Here is a tiny trained network, its code and every weight. The questions are about switching its units off for an input and a class, where a switched-off unit gives its printed mean instead of its output.

import numpy as np


def w(rows, s, z=0):
    codes = np.array(rows[::2]) - 128.0
    scale = np.full(codes.shape[1], s)
    scale[-1] = z or s
    return codes * scale


def f(y):
    return y / 2 * (1 + np.tanh(0.7978845608 * (y + 0.044715 * y**3)))


def log_softmax(a):
    a = a - a.max(-1, keepdims=True)
    return a - np.log(np.exp(a).sum(-1, keepdims=True))


def net(x, mask):
    res = np.array(x, float).reshape(1, 3) / 4 @ E
    y = f(res @ A[0][:, :-1].T + A[0][:, -1])
    res = res + np.where(mask, y, B[0][:, -1]) @ B[0][:, :-1]
    return log_softmax(res[-1] @ U[:, :-1].T + U[:, -1])


A, B = {}, {}
E = w([
[61,89,111,147,156,16,163,228,89,40,152],'x0',
[54,123,50,38,112,130,92,82,217,119,197],'x1',
[160,32,57,183,136,141,1,113,73,139,178],'x2',
],0.0097)
A[0] = w([
[91,148,160,144,113,112,159,118,180,128,64,2],'N0',
[131,127,186,227,116,113,129,149,101,129,65,77],'N1',
[176,139,188,138,163,143,124,198,78,179,121,114],'N2',
[200,162,154,119,82,186,92,81,139,173,46,99],'N3',
[135,92,135,192,160,56,180,171,125,41,138,129],'N4',
[81,223,113,162,149,108,146,115,203,128,48,31],'N5',
[195,143,122,126,109,183,137,59,140,126,114,15],'N6',
[42,121,161,103,172,60,125,185,75,102,183,34],'N7',
[89,178,182,82,121,141,163,181,148,102,102,184],'N8',
[116,3,40,194,176,107,105,148,74,129,166,129],'N9',
[61,143,52,46,127,134,128,146,198,157,211,97],'N10',
[187,99,111,172,203,152,29,105,123,166,192,78],'N11',
[108,172,152,114,85,129,176,125,131,110,101,82],'N12',
[184,156,167,166,154,153,148,154,70,124,87,149],'N13',
],0.0072,0.0053)
B[0] = w([
[98,126,19,229,7,86,182,121,125,148,105,145],'N0',
[129,92,187,198,77,5,78,42,178,224,133,205],'N1',
[89,37,196,184,205,52,164,78,140,135,174,198],'N2',
[55,194,110,95,158,192,181,142,59,167,203,223],'N3',
[65,174,136,126,205,210,155,191,41,195,189,234],'N4',
[127,88,78,191,30,64,228,137,143,134,34,162],'N5',
[45,166,18,125,98,138,212,82,98,254,124,164],'N6',
[24,176,55,134,108,153,170,159,79,163,213,198],'N7',
[144,126,160,80,111,176,167,148,143,47,13,216],'N8',
[186,145,147,164,118,159,188,206,136,104,61,254],'N9',
[114,28,195,188,149,47,106,40,223,168,189,227],'N10',
[197,142,89,176,121,104,252,197,134,65,43,219],'N11',
[159,122,137,186,84,141,175,199,175,153,92,165],'N12',
[125,72,180,154,142,88,96,69,113,121,173,223],'N13',
],0.0075,0.0093)
U = w([
[95,2,173,157,142,20,109,65,172,159,181,80],'0',
[50,214,57,102,146,186,165,156,71,181,196,67],'1',
[166,119,90,136,84,121,192,188,146,63,1,71],'2',
[161,146,210,60,205,194,84,141,135,40,144,251],'3',
],0.0089,0.011)

Each question gives the input, the list of numbers given to net, and the class t.
The units are the neurons (one row each of A and B). Each row of codes is followed by its name. A weight is (code - 128) times the scale printed after its matrix; where a second scale follows, it is the last column's (A, B and U).
mask holds one flag per neuron, in row order. A switched-off neuron (its flag False) gives its mean, the last column of its row in B, instead of its output. The means were averaged over made-up inputs and are rounded, as every weight is.
A unit's drop is (log p(t) with every unit on - log p(t) with that unit switched off) / (log p(t) with every unit on - log p(t) with every unit switched off).
The circuit of an input: a set's keep is (log p(t) with only the set's units on - log p(t) with every unit switched off) / (log p(t) with every unit on - log p(t) with every unit switched off). Starting from the 12 units with the biggest drops (on a tie, the unit counted first), units are removed one at a time, each time the one whose removal leaves the highest keep (on an exact tie, the one counted first), for as long as the keep stays at least 0.8.
units of the circuit, in order: the units of the circuit, biggest drop first
most important unit: the unit with the biggest drop
k most important neurons: the k neurons with the biggest drops, biggest first
drop of u: that unit's drop, to one decimal
input [5,6,7], class 2: most important unit => N9
input [2,4,5], class 2: units of the circuit, in order => N9, N11
input [-1,3,3], class 3: 3 most important neurons => N1, N2, N5
input [-6,-5,4], class 1: 3 most important neurons => N3, N10, N6
input [-3,-6,-6], class 0: 2 most important neurons => N13, N2
input [-5,-4,2], class 1: 2 most important neurons => N3, N10
input [-3,-2,-3], class 3: 2 most important neurons => N11, N7
input [-3,-4,0], class 0: 2 most important neurons => N4, N9
input [-6,-2,-5], class 1: 2 most important neurons => N3, N11
input [4,-1,-2], class 1: 2 most important neurons => N4, N7
input [1,5,-6], class 2: 2 most important neurons => N8, N1
input [7,-5,3], class 1: 2 most important neurons => N4, N7
input [3,3,3], class 3: drop of N2 => 0.2
input [-5,8,-5], class 0: most important unit => N10
input [5,-3,-3], class 1: drop of N7 => 0.2
input [-1,0,4], class 2: drop of N4 => 0.1
